Below is a small trained network, with its code and all its weights. Each question gives an input and a target symbol and asks what happens when units are switched off, that is, made to give their printed mean instead of their output.

import numpy as np


def w(rows, s, z=0):
    codes = np.array(rows[::2]) - 128.0
    scale = np.full(codes.shape[1], s)
    scale[-1] = z or s
    return codes * scale


def norm(h):
    return h / np.sqrt((h * h).mean(-1, keepdims=True) + 1e-5)


def f(y):
    return y / 2 * (1 + np.tanh(0.7978845608 * (y + 0.044715 * y**3)))


def softmax(a):
    e = np.exp(a - a.max(-1, keepdims=True))
    return e / e.sum(-1, keepdims=True)


def log_softmax(a):
    a = a - a.max(-1, keepdims=True)
    return a - np.log(np.exp(a).sum(-1, keepdims=True))


def net(x, mask):
    ids = ['αβγδεζηθλστω'.index(c) for c in x.split()]
    T = len(ids)
    res = E[ids] + P[:T]
    r = norm(res)
    for j in range(3):
        rows = slice(2 * j, 2 * j + 2)
        q, k, v = (r @ M[0][rows].T for M in (Q, K, V))
        z = softmax(np.where(np.tri(T) > 0, q @ k.T / 2**0.5, -1e9)) @ v
        o = O[0][rows]
        res = res + np.where(mask[j], z, o[:, -1]) @ o[:, :-1]
    y = f(norm(res) @ A[0][:, :-1].T + A[0][:, -1])
    res = res + np.where(mask[3:11], y, B[0][:, -1]) @ B[0][:, :-1]
    return log_softmax(norm(res)[-1] @ U[:, :-1].T + U[:, -1])


Q, K, V, O, A, B = {}, {}, {}, {}, {}, {}
E = w([
[134,170,140,148,250,92,143,149,125],'α',
[128,137,179,149,182,102,86,101,127],'β',
[109,119,130,72,105,133,152,145,196],'γ',
[124,120,193,194,70,105,164,69,176],'δ',
[133,233,144,137,48,116,91,76,200],'ε',
[64,121,93,114,136,121,101,164,114],'ζ',
[176,124,118,106,160,125,122,65,105],'η',
[138,127,165,127,146,192,79,156,168],'θ',
[87,118,129,151,162,111,89,163,127],'λ',
[87,185,235,107,78,130,62,154,92],'σ',
[124,99,229,147,127,169,140,153,99],'τ',
[120,116,65,78,123,134,117,113,87],'ω',
],0.021)
P = w([
[98,203,75,181,233,163,70,73,4],'0',
[130,154,85,169,187,142,99,93,57],'1',
[137,126,99,170,143,120,122,99,75],'2',
[136,113,103,157,139,142,122,94,106],'3',
[142,97,128,131,122,128,131,93,106],'4',
[140,100,137,111,116,138,127,92,126],'5',
[133,82,141,125,104,135,129,98,127],'6',
[132,82,156,111,98,125,136,94,134],'7',
[136,87,148,112,103,142,133,103,158],'8',
[156,79,151,113,92,117,131,121,160],'9',
[152,88,161,112,91,121,133,119,170],'10',
[157,80,161,104,92,121,127,135,186],'11',
[163,91,164,92,106,128,133,143,208],'12',
[184,92,182,98,88,104,132,183,200],'13',
],0.0046)
Q[0] = w([
[154,126,123,111,33,158,125,99,108],'head 0',
[158,114,152,149,126,188,85,154,178],'head 0',
[105,119,63,42,101,135,62,159,91],'head 1',
[73,86,146,134,196,115,50,172,101],'head 1',
[181,121,193,147,193,118,2,56,95],'head 2',
[93,125,159,147,146,108,10,174,116],'head 2',
],0.0066)
K[0] = w([
[93,167,119,148,70,211,171,108,204],'head 0',
[56,124,124,188,83,1,73,120,153],'head 0',
[54,187,5,75,51,140,123,138,91],'head 1',
[43,176,153,163,136,86,89,186,205],'head 1',
[229,145,183,189,170,120,72,89,115],'head 2',
[73,154,166,219,142,108,83,187,156],'head 2',
],0.0062)
V[0] = w([
[133,147,196,131,95,72,145,177,171],'head 0',
[50,102,210,94,138,80,140,121,190],'head 0',
[97,210,43,163,85,80,128,234,136],'head 1',
[166,70,67,184,219,128,57,15,78],'head 1',
[81,104,3,64,106,135,39,100,39],'head 2',
[250,243,221,182,202,177,58,191,74],'head 2',
],0.004)
O[0] = w([
[93,103,130,115,101,149,63,130,184,134],'head 0',
[1,184,171,169,157,125,175,165,190,177],'head 0',
[165,156,91,168,157,163,87,2,116,39],'head 1',
[130,113,174,169,115,51,96,195,217,194],'head 1',
[139,115,222,160,112,86,127,166,236,91],'head 2',
[102,130,61,74,38,193,179,51,102,253],'head 2',
],0.0054,0.0037)
A[0] = w([
[117,45,210,141,149,173,179,135,100,1],'neuron 0',
[93,145,118,88,139,113,83,147,125,164],'neuron 1',
[139,116,78,183,169,53,77,132,156,125],'neuron 2',
[82,166,130,145,136,95,96,107,161,54],'neuron 3',
[156,197,110,124,128,124,102,89,162,53],'neuron 4',
[148,203,119,121,83,96,151,142,167,3],'neuron 5',
[127,154,26,133,238,87,107,66,2,194],'neuron 6',
[154,135,108,135,112,229,116,123,131,14],'neuron 7',
],0.009,0.0027)
B[0] = w([
[155,111,86,96,84,169,171,129,146,201],'neuron 0',
[165,103,141,155,111,126,131,91,129,177],'neuron 1',
[153,150,157,80,115,134,160,92,121,184],'neuron 2',
[187,114,88,88,116,111,151,151,130,167],'neuron 3',
[134,117,59,103,55,130,141,143,103,139],'neuron 4',
[153,114,63,113,109,110,130,153,163,137],'neuron 5',
[7,95,33,190,136,183,90,151,122,254],'neuron 6',
[169,112,129,162,141,122,122,105,166,132],'neuron 7',
],0.013,0.0066)
U = w([
[29,95,65,165,132,131,85,144,132,185],'α',
[119,42,114,29,129,80,105,1,128,52],'β',
[177,132,158,45,222,53,139,170,145,252],'γ',
[99,143,152,206,93,81,194,55,167,85],'δ',
[186,189,40,109,68,103,99,140,138,131],'ε',
[150,121,123,132,126,110,117,130,122,76],'ζ',
[161,98,130,151,113,94,102,162,113,92],'η',
[216,124,139,197,148,170,66,109,163,130],'θ',
[127,129,126,128,124,116,127,125,130,57],'λ',
[83,197,207,94,84,126,46,130,93,144],'σ',
[154,89,118,78,87,209,212,175,101,112],'τ',
[160,118,124,138,132,104,117,142,105,91],'ω',
],0.0066,0.0046)

Each question gives the input, a string of symbols that net reads in full, and the target symbol t.
The units are the heads (2 rows each of Q, K, V and O) and the neurons (one row each of A and B). Each row of codes is followed by its name. A weight is (code - 128) times the scale printed after its matrix; where a second scale follows, it is the last column's (O, A, B and U).
mask holds one flag per unit, heads first, then neurons. A switched-off unit (its flag False) gives its mean, the last column of its rows in O or B, instead of its output. The means were averaged over made-up inputs and are rounded, as every weight is.
A unit's drop is (log p(t) with every unit on - log p(t) with that unit switched off) / (log p(t) with every unit on - log p(t) with every unit switched off).
The circuit of an input: a set's keep is (log p(t) with only the set's units on - log p(t) with every unit switched off) / (log p(t) with every unit on - log p(t) with every unit switched off). Starting from all 11 units, units are removed one at a time, each time the one whose removal leaves the highest keep (on an exact tie, the one counted first), for as long as the keep stays at least 0.8.
units of the circuit, in order: the units of the circuit, biggest drop first
k most important neurons: the k neurons with the biggest drops, biggest first
which heads matter: for each layer, one digit per head in row order, 1 if its drop is at least 0.15 and else 0, layers parted by /
drop of u: that unit's drop, to one decimal
input θ ε α ω τ σ τ α λ λ τ ζ λ, target γ: units of the circuit, in order -> [neuron 6]
input β θ α β ω δ α τ σ ζ δ γ ω α, target α: which heads matter -> 001
input ω λ β β δ ε σ β, target γ: units of the circuit, in order -> [head 1; neuron 6]
input γ ω λ η β σ α τ λ ω, target β: which heads matter -> 001
input ω α θ η η ζ ε λ λ, target β: which heads matter -> 011
input τ ζ ζ η, target α: which heads matter -> 000
input ζ η θ, target θ: units of the circuit, in order -> [neuron 7; neuron 6]
input ω λ α γ γ τ λ λ, target γ: which heads matter -> 001
input γ θ ω σ ε α α σ ω λ τ γ ω, target γ: units of the circuit, in order -> [head 2; neuron 6]
input σ τ τ ε η θ τ η τ η η, target γ: units of the circuit, in order -> [head 1; neuron 6; head 2]
input τ η η τ ε η α δ τ β β, target β: units of the circuit, in order -> [head 1; head 2; neuron 6]
input ε ζ ω τ ζ, target β: which heads matter -> 111
input δ β δ λ β, target β: 2 most important neurons -> [neuron 3; neuron 6]
input γ λ α β δ θ δ λ, target β: 3 most important neurons -> [neuron 2; neuron 6; neuron 3]
input σ ε η γ η τ α ζ σ α σ α η, target γ: 3 most important neurons -> [neuron 6; neuron 0; neuron 1]
input β τ η θ δ β δ δ β, target γ: 2 most important neurons -> [neuron 6; neuron 3]
input ζ τ γ α α ζ, target β: 4 most important neurons -> [neuron 2; neuron 1; neuron 3; neuron 6]
input α λ η δ ω σ γ γ θ σ δ τ τ α, target α: drop of neuron 6 -> 0.9
input ζ α γ ω ε σ ε τ δ ζ θ γ ω ζ, target γ: drop of neuron 3 -> 0.1
input λ θ λ γ, target γ: drop of head 2 -> 0.6
